Here is a tiny trained network, its code and every weight. The questions are about switching its units off for an input and a target symbol, where a switched-off unit gives its printed mean instead of its output.

import numpy as np


def w(rows, s, z=0):
    codes = np.array(rows[::2]) - 128.0
    scale = np.full(codes.shape[1], s)
    scale[-1] = z or s
    return codes * scale


def norm(h):
    return h / np.sqrt((h * h).mean(-1, keepdims=True) + 1e-5)


def f(y):
    return y / 2 * (1 + np.tanh(0.7978845608 * (y + 0.044715 * y**3)))


def softmax(a):
    e = np.exp(a - a.max(-1, keepdims=True))
    return e / e.sum(-1, keepdims=True)


def log_softmax(a):
    a = a - a.max(-1, keepdims=True)
    return a - np.log(np.exp(a).sum(-1, keepdims=True))


def net(x, mask):
    ids = ['ΓΔΘΛΞΦΨΩαβεζημσ'.index(c) for c in x.split()]
    T = len(ids)
    res = E[ids] + P[:T]
    u = 0
    for l in range(2):
        q, k, v = (norm(res) @ M[l].T for M in (Q, K, V))
        z = softmax(np.where(np.tri(T) > 0, q @ k.T / 2**0.5, -1e9)) @ v
        res = res + np.where(mask[u], z, O[l][:, -1]) @ O[l][:, :-1]
        u += 1
        y = f(norm(res) @ A[l][:, :-1].T + A[l][:, -1])
        res = res + np.where(mask[u : u + 4], y, B[l][:, -1]) @ B[l][:, :-1]
        u += 4
    return log_softmax(norm(res)[-1] @ U[:, :-1].T + U[:, -1])


Q, K, V, O, A, B = {}, {}, {}, {}, {}, {}
E = w([
[134,146,133,125,129],'Γ',
[120,137,141,140,123],'Δ',
[125,132,132,135,130],'Θ',
[120,132,148,140,114],'Λ',
[138,132,120,128,144],'Ξ',
[111,103,126,129,111],'Φ',
[126,144,137,134,105],'Ψ',
[136,107,139,137,121],'Ω',
[143,150,116,134,105],'α',
[146,68,128,124,142],'β',
[151,158,97,251,117],'ε',
[106,118,102,135,131],'ζ',
[117,142,128,151,151],'η',
[106,90,80,114,149],'μ',
[144,122,101,182,146],'σ',
],0.018)
P = w([
[183,3,53,49,184],'0',
[102,171,160,213,94],'1',
[74,177,158,125,105],'2',
[157,11,51,50,179],'3',
[121,156,163,254,103],'4',
[83,166,160,128,104],'5',
[149,19,47,43,173],'6',
[125,170,177,243,87],'7',
[89,164,164,136,104],'8',
[135,17,38,38,171],'9',
[126,169,166,249,95],'10',
],0.0029)
Q[0] = w([
[179,154,182,182,169],'0.h0',
[3,112,116,40,193],'0.h0',
],0.0058)
K[0] = w([
[53,123,111,131,81],'0.h0',
[152,105,255,155,156],'0.h0',
],0.0087)
V[0] = w([
[198,176,5,141,38],'0.h0',
[209,149,225,219,212],'0.h0',
],0.0019)
O[0] = w([
[181,139,2,72,29,255],'0.h0',
[238,165,211,181,200,198],'0.h0',
],0.0024,0.0003)
A[0] = w([
[63,141,109,207,116,62],'0.n0',
[169,143,73,3,59,56],'0.n1',
[93,59,180,127,64,62],'0.n2',
[59,176,225,98,89,4],'0.n3',
],0.0062,0.0037)
B[0] = w([
[134,58,191,39,116,249],'0.n0',
[77,124,213,82,147,138],'0.n1',
[149,253,203,127,167,213],'0.n2',
[150,41,25,46,200,112],'0.n3',
],0.0047,0.0011)
Q[1] = w([
[135,152,34,17,232],'1.h0',
[89,204,124,3,154],'1.h0',
],0.0036)
K[1] = w([
[221,176,232,127,3],'1.h0',
[184,252,170,70,92],'1.h0',
],0.0043)
V[1] = w([
[178,51,125,226,11],'1.h0',
[252,105,205,46,86],'1.h0',
],0.0028)
O[1] = w([
[248,60,145,254,78,230],'1.h0',
[246,105,195,9,117,1],'1.h0',
],0.0023,0.00068)
A[1] = w([
[158,104,15,195,241,4],'1.n0',
[112,173,71,253,155,67],'1.n1',
[91,50,43,179,35,109],'1.n2',
[165,105,216,165,52,104],'1.n3',
],0.0045,0.0026)
B[1] = w([
[134,253,113,85,81,252],'1.n0',
[53,99,177,105,127,248],'1.n1',
[133,165,221,159,59,211],'1.n2',
[100,233,109,91,150,197],'1.n3',
],0.0052,0.0019)
U = w([
[210,179,27,72,176,229],'Γ',
[138,58,128,111,155,189],'Δ',
[98,65,78,96,143,201],'Θ',
[129,89,179,27,185,143],'Λ',
[44,204,66,122,200,84],'Ξ',
[68,147,197,27,99,83],'Φ',
[164,132,120,25,15,88],'Ψ',
[220,206,227,134,185,48],'Ω',
[183,205,107,111,8,6],'α',
[254,92,191,148,146,218],'β',
[169,145,60,220,126,133],'ε',
[90,29,199,129,17,104],'ζ',
[51,84,175,184,207,156],'η',
[35,82,44,130,67,144],'μ',
[129,123,107,244,107,125],'σ',
],0.0079,0.0022)

Each question gives the input, a string of symbols that net reads in full, and the target symbol t.
The units are the heads (2 rows each of Q, K, V and O) and the neurons (one row each of A and B). Each row of codes is followed by its name. A weight is (code - 128) times the scale printed after its matrix; where a second scale follows, it is the last column's (O, A, B and U).
mask holds one flag per unit, layer by layer, with each layer's heads first. A switched-off unit (its flag False) gives its mean, the last column of its rows in O or B, instead of its output. The means were averaged over made-up inputs and are rounded, as every weight is.
A unit's drop is (log p(t) with every unit on - log p(t) with that unit switched off) / (log p(t) with every unit on - log p(t) with every unit switched off).
The circuit of an input: a set's keep is (log p(t) with only the set's units on - log p(t) with every unit switched off) / (log p(t) with every unit on - log p(t) with every unit switched off). Starting from all 10 units, units are removed one at a time, each time the one whose removal leaves the highest keep (on an exact tie, the one counted first), for as long as the keep stays at least 0.8.
circuit, biggest first: the units of the circuit, biggest drop first
unit that matters most: the unit with the biggest drop
k most important neurons: the k neurons with the biggest drops, biggest first
k most important neurons of layer l: the k neurons of layer l with the biggest drops, biggest first
drop when u is switched off: that unit's drop, to one decimal
input Ξ Ξ α Ω, target β: circuit, biggest first -> 0.n0, 1.n1, 0.n2
input Γ Φ Ξ Ξ Ω Φ Γ Ω, target Ω: circuit, biggest first -> 0.n2, 1.n3
input ζ Ξ Γ Ω Ξ Ψ Δ, target η: 3 most important neurons -> 0.n0, 0.n3, 1.n0
input μ Ξ μ ε α Ω Ξ Φ Λ, target Λ: most important neuron of layer 1 -> 1.n0
input Ξ Ξ Φ α μ Ψ, target Ψ: circuit, biggest first -> 0.n3, 1.n1, 1.n0
input Θ Ξ Ξ Γ ζ ζ β α Λ, target Λ: circuit, biggest first -> 0.n3, 0.n2, 1.n0, 1.n2
input σ Ξ ζ, target ζ: 2 most important neurons of layer 0 -> 0.n0, 0.n2
input Φ β Γ, target Γ: 4 most important neurons -> 0.n3, 1.n1, 0.n0, 0.n2
input Ξ Ω Ξ σ Θ Ξ Θ, target α: 3 most important neurons -> 1.n0, 0.n0, 0.n2
input Ξ Ξ Φ Γ η Ξ Ξ Ξ Ψ, target Ψ: 4 most important neurons -> 0.n3, 1.n1, 1.n0, 1.n3
input Ξ Ξ ε Φ α η Δ σ Γ, target Γ: 2 most important neurons -> 0.n3, 1.n2
input Ξ Φ Λ μ Γ α η Ξ Ξ Ω, target β: drop when 1.n1 is switched off -> 0.5
input Λ η η Δ, target η: drop when 1.n0 is switched off -> 0.2
input σ Φ Θ Ξ σ Ξ ζ Δ Ω, target Ω: unit that matters most -> 0.n2
input Φ Φ Ξ ζ ε σ Γ Φ α Ξ ζ, target ζ: drop when 0.h0 is switched off -> 0.0
